Each row has a name. Each question is about the rows just above it.

Columns, left to right: B F M Z X S
V: [115,121,120,123,145,138]
G: [215,123,159,116,171,128]
J: [133,241,170,129,149,171]
U: [205,117,152,114,96,136]
L: [133,241,170,126,179,160]
P: [108,152,126,137,141,137]
D: [115,127,120,128,148,135]
[149,96,179,141,148] is in which column, read top down?
X
Which column holds [205,133] top down?
B
[133,205,133] is in which column, read top down?
B
Which value is in both D and G?
[128]
Which column holds [128,171,136] top down?
S
The one value in J and G:
[171]
[133,205,133,108] is in which column, read top down?
B

Columns, left to right: Y T A C W Q
N: [136,138,113,246,125,58]
H: [200,153,152,125,56,126]
K: [192,101,57,121,171,162]
Which column holds this, read top down? [152,57]
A
[125,121] is in which column, read top down?
C
Which column holds this, read top down? [113,152]
A

Columns, left to right: seguk Gune dus kugo zofu
sato: [156,85,130,180,145]
guset: [153,213,226,173,99]
Koguk: [102,146,186,108,145]
Which column holds [130,226] top down?
dus
[213,146] is in which column, read top down?
Gune
Which column holds [180,173] top down?
kugo
The one value in sato and Koguk:
[145]

Columns, left to right: Nugi gim gomor des
Suma: [115,116,91,68]
bevi: [124,158,58,121]
sigo: [177,166,84,167]
dafug: [76,93,146,156]
Kipi: [23,200,190,153]
zuko: [85,123,104,168]
tusi: [111,183,67,110]
Zop: [48,118,92,29]
Which column holds this, read top down? [116,158]
gim
Which column holds this, read top down? [121,167,156]
des

Columns, left to right: buduz baki folu bobu munan Nasi zegap
pezar: [122,94,52,93,167,67,95]
gifo: [49,155,157,53,78,97,176]
mar: [70,144,196,89,122,119,182]
tugu: [157,132,113,128,178,17,46]
toru: [92,149,192,83,114,132,205]
tepos: [77,169,173,67,71,106,180]
Tolub: [174,157,49,100,195,62,102]
Tubav: [156,173,85,154,30,123,54]
Loter: [174,92,49,100,156,137,63]
[196,113] is in which column, read top down?
folu
Which column holds this, read top down? [144,132,149]
baki
Which column holds [132,149] top down?
baki
The one value in Tubav and Loter:
[156]
Which column holds this, read top down? [205,180]
zegap

Columns, left to right: Zura Nov zulur faz
Befik: [104,117,176,49]
Zipob: [133,148,206,90]
Gadub: [163,80,70,107]
sabo: [131,140,164,49]
Lovuk: [106,139,35,134]
pefuf: [89,165,90,100]
The one value in Zipob and pefuf:
[90]
Which column holds this, read top down? [139,165]
Nov
Which value is in both pefuf and Zipob?
[90]

Columns, left to right: sepuz gulad Nize Vel Vob Kop siki
gumo: [142,89,138,115,126,133,116]
rulib: [155,89,138,115,126,140,85]
Puf: [142,89,138,115,126,140,85]
sozos: [101,34,140,193,185,108,164]
nol: [142,186,138,115,126,140,138]
gabog: [193,136,185,58,133,160,85]
The one value in nol and sozos:
[140]
Which value is in both sozos and rulib?
[140]
[142,89,138,115,126,133,116] is in which row?
gumo

Columns, left to right: Sesug Tad Gimur sed Nal
Dami: [134,75,56,66,198]
lidip: [55,74,135,142,86]
bisal: [94,67,171,117,122]
Nudu: [131,99,103,75,183]
gid: [55,127,93,144,228]
[75,74,67,99] is in which column, read top down?
Tad
Shared by lidip and gid:
[55]
Which column holds [74,67] top down?
Tad

Columns, left to right: gik nivas mag raza
Feza: [158,110,124,157]
foz: [110,97,123,156]
lusu: [159,107,173,125]
sig: [215,104,217,122]
rilob: [176,159,32,82]
lomol: [131,110,99,104]
sos: [123,107,109,157]
Shared by sig and lomol:
[104]
Shared by sos and foz:
[123]
Which column holds [158,110,159] top down?
gik
Which value is in both foz and Feza?
[110]
Which column holds [110,159,215,176,131,123] top down?
gik
[97,107,104] is in which column, read top down?
nivas
Shared by Feza and sos:
[157]

Columns, left to right: Suviz Noz seg rem sepo
zuf: [130,41,137,150,63]
Gop: [168,88,118,138,237]
nupom: [63,80,174,58,146]
Kegep: [63,80,40,58,146]
far: [81,159,182,76,99]
Lan: [96,114,140,160,40]
Vumi: [130,123,99,174,197]
vusig: [140,95,139,161,225]
Which value is in both Kegep and Lan?
[40]
Which column holds this, read top down? [130,168,63,63,81,96]
Suviz
Which column holds this, read top down? [40,182]
seg
Which column holds [138,58] top down?
rem
Shared by nupom and zuf:
[63]
Shared by far and Vumi:
[99]

Columns, left to right: dob larid zit Tefan dun
zetab: [81,164,72,112,216]
sata: [45,107,142,148,116]
Kifet: [85,149,156,166,134]
vozu: [102,121,104,85,225]
meko: [108,58,92,84,143]
Zak: [67,107,119,57,68]
Malad: [44,103,116,158,57]
pitu: [91,155,116,89,152]
temes: [58,90,138,175,124]
nunat: [89,108,124,164,90]
pasa: [126,218,38,149,209]
Which value is in both pitu and sata?
[116]
Where do [85,149,156,166,134] appear?
Kifet
Which value is in both temes and meko?
[58]

Columns, left to right: zada Zono pupo Boni neki Gemun Lago vogiv
diz: [114,113,122,159,136,143,119,113]
mev: [114,121,95,77,115,131,135,159]
dupez: [114,113,97,95,136,143,119,113]
Vonad: [146,111,85,118,97,128,140,129]
zazos: [149,140,121,135,122,95,165,145]
revi: [131,132,168,193,137,142,87,140]
Gosum: [114,113,122,95,136,143,119,83]
rata: [122,156,172,119,143,96,108,93]
tup: [195,115,55,107,95,97,196,167]
The one value in zazos and Vonad:
[140]
Which column holds [136,115,136,97,122,137,136,143] top down?
neki
Which column holds this, read top down? [168,122,172,55]
pupo
Which value is in both revi and zazos?
[140]
Whose row is [114,113,122,159,136,143,119,113]?
diz

Columns, left to right: nim zela Tanu nazo puz Kibe Gub
pob: [113,131,133,101,128,197,104]
Tumu: [110,128,121,133,135,38,108]
Sek: [128,38,39,133,86,101,130]
Whose row is [128,38,39,133,86,101,130]?
Sek
Which column holds [133,121] top down?
Tanu
Which row holds [113,131,133,101,128,197,104]?
pob
Which column holds [121,39] top down?
Tanu
Which column holds [104,108] top down?
Gub

Columns, left to right: selop Bazik torek Beliz Sudon lodot dor
fidi: [83,184,214,128,121,121,94]
Kiv: [23,135,228,125,106,94,95]
Fezef: [32,183,218,158,134,168,140]
vipo: [135,62,66,59,83,49,118]
levos: [197,93,42,135,155,152,148]
vede: [132,184,71,114,113,127,163]
mafod: [104,12,83,80,75,80,148]
gopun: [145,183,112,84,114,83,88]
mufil: [145,183,112,84,94,83,88]
The one value in fidi and vede:
[184]
Which value is in both mafod and fidi?
[83]
Which column holds this, read top down? [114,94]
Sudon
Shared by Kiv and fidi:
[94]
The one value in mufil and Kiv:
[94]
Shared by gopun and vipo:
[83]
Which column holds [32,135,197,132,104,145,145] top down?
selop

Columns, left to right: rig nebus bof gifi Mevur Vup
rupi: [108,126,138,75,116,167]
bib: [235,160,119,85,138,159]
gopit: [119,242,104,188,127,112]
Buvi: [78,97,93,120,148,147]
zasin: [211,126,157,170,112,104]
The row with [108,126,138,75,116,167] is
rupi
The one value in rupi and zasin:
[126]

Columns, left to right: vug zeso Sav lipi Miv Mib
lasot: [153,166,141,141,107,59]
Dodi: [15,116,154,125,59,101]
Kepib: [112,64,120,85,106,124]
Punun: [137,151,88,129,93,18]
Mab: [72,26,121,93,121,25]
pom: [184,134,184,161,96,173]
Mizos: [25,229,127,184,174,112]
folek: [44,134,152,172,76,154]
Which column holds [161,184] top down?
lipi
[15,116,154,125,59,101] is in which row?
Dodi
Which value is in both Dodi and folek?
[154]
Which value is in both Mizos and Mab?
[25]
Which column holds this, read top down? [129,93,161,184,172]
lipi
Which value is in both Mizos and pom?
[184]
Which column holds this, read top down? [93,161,184]
lipi

Columns, left to right: zekod bes Pupe zubud Zuze pesa Vini voro duro Mera
segu: [131,134,163,189,152,105,94,151,69,162]
doka: [111,151,117,49,152,131,151,136,199,105]
muzuk: [97,151,110,150,128,170,147,145,229,69]
Which value is in both doka and muzuk?
[151]
The one value in muzuk and doka:
[151]
Which column holds this, read top down? [151,147]
Vini
Whose row is [111,151,117,49,152,131,151,136,199,105]?
doka
[151,151] is in which column, read top down?
bes
Whose row is [131,134,163,189,152,105,94,151,69,162]?
segu

Columns, left to right: Fuv ropus gupa Bibi kiz
bagit: [88,44,204,203,110]
Reki: [196,70,205,204,158]
kon: [97,123,162,217,69]
Gepid: [160,70,127,82,196]
pefu: [208,228,39,59,8]
fil: [208,228,61,238,54]
The one value in Reki and bagit:
[204]
[204,205] is in which column, read top down?
gupa

Columns, left to right: Gifun rez Nus Gadum Daz
firaz: [152,83,133,137,97]
nop: [161,83,90,81,130]
vamep: [125,83,97,139,113]
ker: [178,83,67,31,142]
geg: [179,83,54,36,82]
kozu: [157,83,137,133,95]
fepe: [141,83,134,98,104]
Which column holds this, read top down? [130,113,142,82]
Daz
Which column holds this, read top down? [152,161,125,178]
Gifun
Shared by ker and fepe:
[83]
Whose row is [152,83,133,137,97]?
firaz
Which value is in both kozu and nop?
[83]
[90,97,67,54,137,134] is in which column, read top down?
Nus

Columns, left to right: Gugev nif boke geb
fibe: [223,96,156,100]
Lar: [157,111,127,83]
gora: [145,100,175,124]
Buka: [213,93,154,98]
zabam: [184,104,145,88]
Nos: [135,113,81,144]
tudez: [8,107,70,113]
pafi: [33,99,107,126]
Which column holds [144,113,126] top down?
geb
Which column holds [88,144,113] top down?
geb
Which column holds [145,81] top down?
boke

Columns, left to right: Ganuz bepe Nafub ponev temo nuze roz nug niva kerif
Mufi: [172,153,48,130,119,211,124,124,81,66]
nidig: [205,135,38,138,121,175,103,105,100,77]
keta: [179,136,29,148,120,206,108,107,107,76]
tadu: [211,142,51,107,126,165,112,116,85,72]
lefo: [190,158,49,134,121,211,127,120,96,68]
ritaf: [205,151,53,116,129,178,113,115,78,64]
sipel: [194,140,49,115,151,174,105,135,84,84]
makid: [175,148,53,142,112,213,119,103,111,57]
Which column holds [96,78] top down?
niva
Which column holds this, read top down? [206,165,211,178,174]
nuze
[148,107,134,116,115,142] is in which column, read top down?
ponev
[179,211] is in which column, read top down?
Ganuz

Columns, left to right: Moguk tika nagam kom
tor: [81,106,134,125]
nad: [158,171,122,119]
rivo: [165,129,121,149]
nido: [149,135,153,117]
gegil: [13,117,116,125]
robi: [153,124,162,92]
finiv: [112,138,107,77]
Sefol: [127,111,83,128]
nuz: [163,107,118,142]
Shared by gegil and nido:
[117]
[107,83,118] is in which column, read top down?
nagam

Columns, left to right: Gota reko gite Noso ful
Fos: [131,95,200,131,127]
tovuv: [155,80,211,134,129]
fod: [199,95,154,129,128]
dugin: [154,46,212,135,128]
bebeg: [166,128,212,140,128]
Zezo: [129,45,211,46,128]
Which value is in both fod and Fos?
[95]
Whose row is [154,46,212,135,128]?
dugin
Which value is in both fod and tovuv?
[129]
Which column holds this, read top down? [155,199,154,166]
Gota
The one value in tovuv and fod:
[129]
The one value in bebeg and fod:
[128]
Shared by bebeg and Zezo:
[128]

Columns, left to right: Vul tuleg lebep Pido nevo Liril
muba: [48,95,130,168,49,209]
Derum: [121,74,103,123,124,133]
muv: [125,153,103,154,178,49]
Shared by muv and Derum:
[103]
Which value is in both muv and muba?
[49]
Which column holds this, read top down? [48,121]
Vul

Columns, left to right: Tabe vuz Zur Sinu Luzis Pog vikud mize
mebik: [130,102,169,102,125,149,124,141]
simiv: [130,113,149,102,149,149,124,126]
lavu: [130,113,149,148,125,149,124,141]
The row with [130,113,149,102,149,149,124,126] is
simiv

Columns, left to right: puled Mus zenu rudo
bofe: [227,183,143,221]
Kasuf: [203,167,229,172]
mukub: [221,203,131,176]
kug: [213,188,134,228]
zan: [213,188,146,228]
Dis: [221,202,135,230]
sozop: [221,173,143,173]
Which column holds this, read top down? [221,172,176,228,228]
rudo
Shared by bofe and Dis:
[221]
Which value is in both mukub and sozop?
[221]
Which value is in both Dis and sozop?
[221]
[172,176] is in which column, read top down?
rudo
The one value in Kasuf and mukub:
[203]

Columns, left to right: fot gepo vobol Zarus
rur: [206,96,132,20]
nas: [132,155,17,86]
zekuz: [135,86,133,131]
[86,131] is in which column, read top down?
Zarus
The one value in nas and rur:
[132]
Which column holds [17,133] top down?
vobol
[206,132] is in which column, read top down?
fot
The one value in rur and nas:
[132]
Shared by zekuz and nas:
[86]

Columns, left to right: dise Fibis Rabob bona kip
fako: [221,36,102,213,173]
sapil: [236,105,126,215,233]
pak: [247,111,128,194,235]
burek: [234,42,112,41,172]
gog: [224,78,96,184,236]
maf: [197,41,65,191,218]
surab: [194,18,74,198,190]
vir: [205,19,87,204,180]
Which column holds [190,180] top down?
kip
Which column holds [41,184] top down?
bona
[247,234] is in which column, read top down?
dise
Whose row is [221,36,102,213,173]?
fako
Which column holds [105,111,42,78,41,18,19] top down?
Fibis
Shared by maf and burek:
[41]
The one value in gog and sapil:
[236]

Columns, left to right: nafod dubo vivup Gov niv sesi Ges Gefa goru Zivuz
domog: [110,138,121,137,154,111,156,105,156,122]
Satib: [137,129,138,181,147,143,151,131,151,140]
zaz: [249,82,192,137,154,143,135,157,135,149]
Guvil: [137,129,138,181,83,143,151,131,151,140]
Ziz: [82,125,134,93,79,99,87,94,87,108]
kot: [107,168,115,80,145,130,148,111,148,147]
fola: [126,132,116,119,129,126,144,130,144,135]
Shared by Ziz and zaz:
[82]
Shared by zaz and fola:
[135]

Columns, left to right: marud Mok vopef Refa fove
lifu: [107,151,146,153,196]
Siloz: [138,134,25,111,128]
mubuv: [147,80,102,126,94]
Nipom: [115,143,139,103,125]
budi: [127,120,110,138,111]
tema: [108,129,117,122,154]
guvel: [187,64,129,165,15]
demu: [109,149,72,136,171]
Biza: [122,104,169,130,80]
redep: [162,125,115,150,126]
vevif: [186,145,138,122,159]
Which value is in both guvel and tema?
[129]
Which column holds [103,138,122,165,136] top down?
Refa
The row with [187,64,129,165,15] is
guvel

Columns, left to right: Nuku gekeg vovo lavul Fip Pugi ren kove duda kib
Pive: [122,68,153,126,139,154,110,91,105,81]
lig: [129,86,140,142,174,200,100,132,154,136]
sep: [142,107,150,87,45,106,191,103,88,93]
zos: [126,111,140,86,44,132,207,124,109,119]
seze: [136,131,125,129,140,204,141,175,183,191]
Zuke: [123,142,122,110,87,38,114,79,72,73]
Sisi: [134,189,92,135,140,85,91,141,142,158]
nubug: [122,126,127,116,104,51,100,72,71,64]
Which column holds [125,122,92] top down?
vovo
Which column holds [129,142,126,136,123,134] top down?
Nuku
Which value is in both lig and nubug?
[100]
Which column holds [110,100,191,207,141,114,91] top down?
ren
Which value is in both seze and zos?
[140]
Which column holds this, read top down? [140,150,140]
vovo

Columns, left to right: Soz tosum fadup dono tipo Sasi gatib mese foras
zuluk: [61,126,149,152,155,116,218,156,163]
lapog: [166,61,138,98,64,95,61,159,122]
nav: [163,127,115,140,84,160,127,140,129]
rik: [69,208,151,154,153,127,208,152,123]
sevi: [88,122,142,134,117,160,122,111,161]
Which column holds [163,69,88] top down?
Soz
Whose row is [88,122,142,134,117,160,122,111,161]?
sevi
Which value is in both nav and zuluk?
[163]
[149,138] is in which column, read top down?
fadup
Shared by nav and rik:
[127]
The one value in sevi and nav:
[160]
Which column holds this, read top down? [140,154,134]
dono

Columns, left to right: Gulan pedar Gufak fipa dap las lupog duzon
pekag: [142,173,85,41,49,126,67,144]
Pip: [155,49,172,67,191,210,143,152]
boped: [127,17,165,126,119,175,200,139]
Which column holds [210,175] top down?
las
The one value in boped and pekag:
[126]
Which column holds this, read top down? [67,143]
lupog
Which row holds [155,49,172,67,191,210,143,152]?
Pip
Shared by pekag and boped:
[126]

Columns, left to right: Vuzi nazop sezi leker piz botiz
Guv: [174,100,125,140,140,109]
dumon: [94,99,115,176,174,140]
zin: [175,88,131,139,140,96]
vade: [119,98,117,139,138,101]
Gurib: [110,94,115,133,145,106]
Biti: [137,193,138,110,107,173]
Zev: [121,100,113,138,140,101]
lurim: [137,178,141,103,110,162]
Zil: [130,125,100,129,140,131]
Whose row is [175,88,131,139,140,96]?
zin
Which value is in both vade and Biti?
[138]
Which column holds this, read top down? [109,140,96,101,106,173,101,162]
botiz
Which column holds this, read top down? [94,175,119,110]
Vuzi
The one value in zin and Guv:
[140]
Whose row is [137,178,141,103,110,162]?
lurim

